After every row comes one of two labels: whether the row has a hidden trait. Each part has its own trait and labels.
[ 0.65 -0.99 -1.12 -1.18  0.74 -0.73 -1.43  2.16  2.30  0.05 -0.62 -2.36
 -0.29  3.82 -0.71  1.97  1.12 -0.19  0.24  0.11 -0.54  1.90 -0.60  1.86]
Z
[ 0.75 -1.59 -0.50 -1.20  0.57  0.00  0.78  0.23  1.26  0.57 -0.18 -1.80
  1.03 -0.69 -2.77  1.33  1.12 -0.13 -0.42  0.27  0.29 -1.65 -0.62  0.38]
Z
[ 0.15  0.78 -0.56 -0.15  1.67 -0.77 -1.89  1.57  0.90 -0.42 -1.04 -0.99
 -1.35  9.99  3.56  0.77  0.76 -0.54 -0.23  0.31 -0.06  1.68  0.45  3.89]
N
[ 1.79 -0.80 -1.41 -0.21  1.05 -0.06  1.36  3.17  2.08 -0.23 -0.59 -2.63
  1.95 -0.59  2.24  0.04  1.32  0.40  0.16 -0.43  1.04 -1.82 -0.24  0.31]
N
[ 1.27 -0.43 -0.46  0.55 -0.04 -1.04 -2.41  0.07  5.24 -0.57 -0.26  0.25
  1.99 -3.68  1.47  0.14  0.33 -0.33  0.18 -0.22  0.90 -0.50  0.39 -1.28]
N
[ 1.51  0.71 -0.75  0.19  1.62 -0.76 -2.46 -1.25  0.79  0.24  0.35  0.46
  0.23  1.62  0.49  1.01  0.12 -0.38 -1.07  0.17  0.34 -1.92  0.21  1.37]
Z
[ 1.15 -0.39 -0.03 -0.71 -1.07 -0.18 -1.15 -0.45 -1.26 -0.60  1.14 -0.72
  0.74 -1.68  0.07  0.50 -0.18 -0.26 -1.43  0.06  0.54 -2.38  0.38  0.08]
Z
[-0.78  0.87  0.46  0.74  2.77  0.43 -1.79 -1.40  5.08  0.85 -0.07 -0.04
 -0.19 -2.01 -4.00  0.10  0.06  0.06 -0.09  0.28 -0.47 -0.76 -0.09 -0.38]
Z
[ 1.33 -0.55 -1.96 -0.08  0.87 -0.52  0.16  2.11  0.51  0.04 -0.69 -2.74
  0.39  1.95 -0.01  0.32  1.61  0.21  0.41 -0.73 -0.11 -0.08 -0.57  1.82]
N
[ 2.26  1.71 -0.41  2.37  0.41 -0.88 -3.60  1.94  7.34 -1.00 -0.63 -2.83
  0.16 -1.51  1.05 -2.13 -0.20  0.39 -0.91 -0.46 -0.83  0.18  0.33 -0.41]
Z
[-0.80  0.31  0.27 -0.19  4.14  0.55  0.77  2.56  5.38 -0.05 -1.44 -2.82
  0.91  7.56  1.41  0.85  0.36 -0.29 -0.53  0.77  0.45 -1.24  0.51  2.89]
N
[ 2.03 -0.25 -0.50 -0.14  1.16 -0.36  1.77  0.62 -0.45  0.62  1.67 -1.16
 -0.60  2.15 -2.58  2.56  0.15  0.02 -0.68  0.13 -0.11  0.81 -0.21 -1.33]
Z
[-0.95  0.02 -1.05 -0.32  0.50  0.63 -0.41  1.49  1.72 -0.13 -1.82 -4.04
  0.38  0.58 -1.33 -0.87  1.40  0.52 -0.13 -0.79 -0.51 -2.33 -0.51  2.77]
Z
[ 0.42  0.32 -0.37  0.40  0.67  0.58  0.97 -0.22  1.06 -0.23 -1.16 -1.33
  1.44  0.64  0.73 -1.14  0.66  0.17 -0.54 -0.42  1.17 -3.82  0.33  1.40]
Z
[ 0.97 -1.78 -0.07 -0.56  2.16 -0.64 -0.34  2.36  2.52  0.41 -0.25 -0.92
 -0.02  7.17  1.03  2.70  1.07 -0.68  0.78  0.85  0.47  0.49  0.04  2.39]
Z
[ 0.02  2.12  0.07  1.63  1.55 -0.01 -1.54 -0.85  4.22  0.10 -0.23 -0.18
 -1.62  1.32 -1.29 -0.44 -0.56 -0.10 -0.09 -0.11 -0.97  1.87  0.45  0.38]
Z
[ 0.91 -1.35  0.36  0.51 -0.29 -0.11 -0.72  0.51  3.31 -0.44 -0.74 -1.09
 -0.60  1.43 -1.16  0.59  2.76 -0.61  0.30 -0.25  0.31  0.86  0.63  1.51]
N
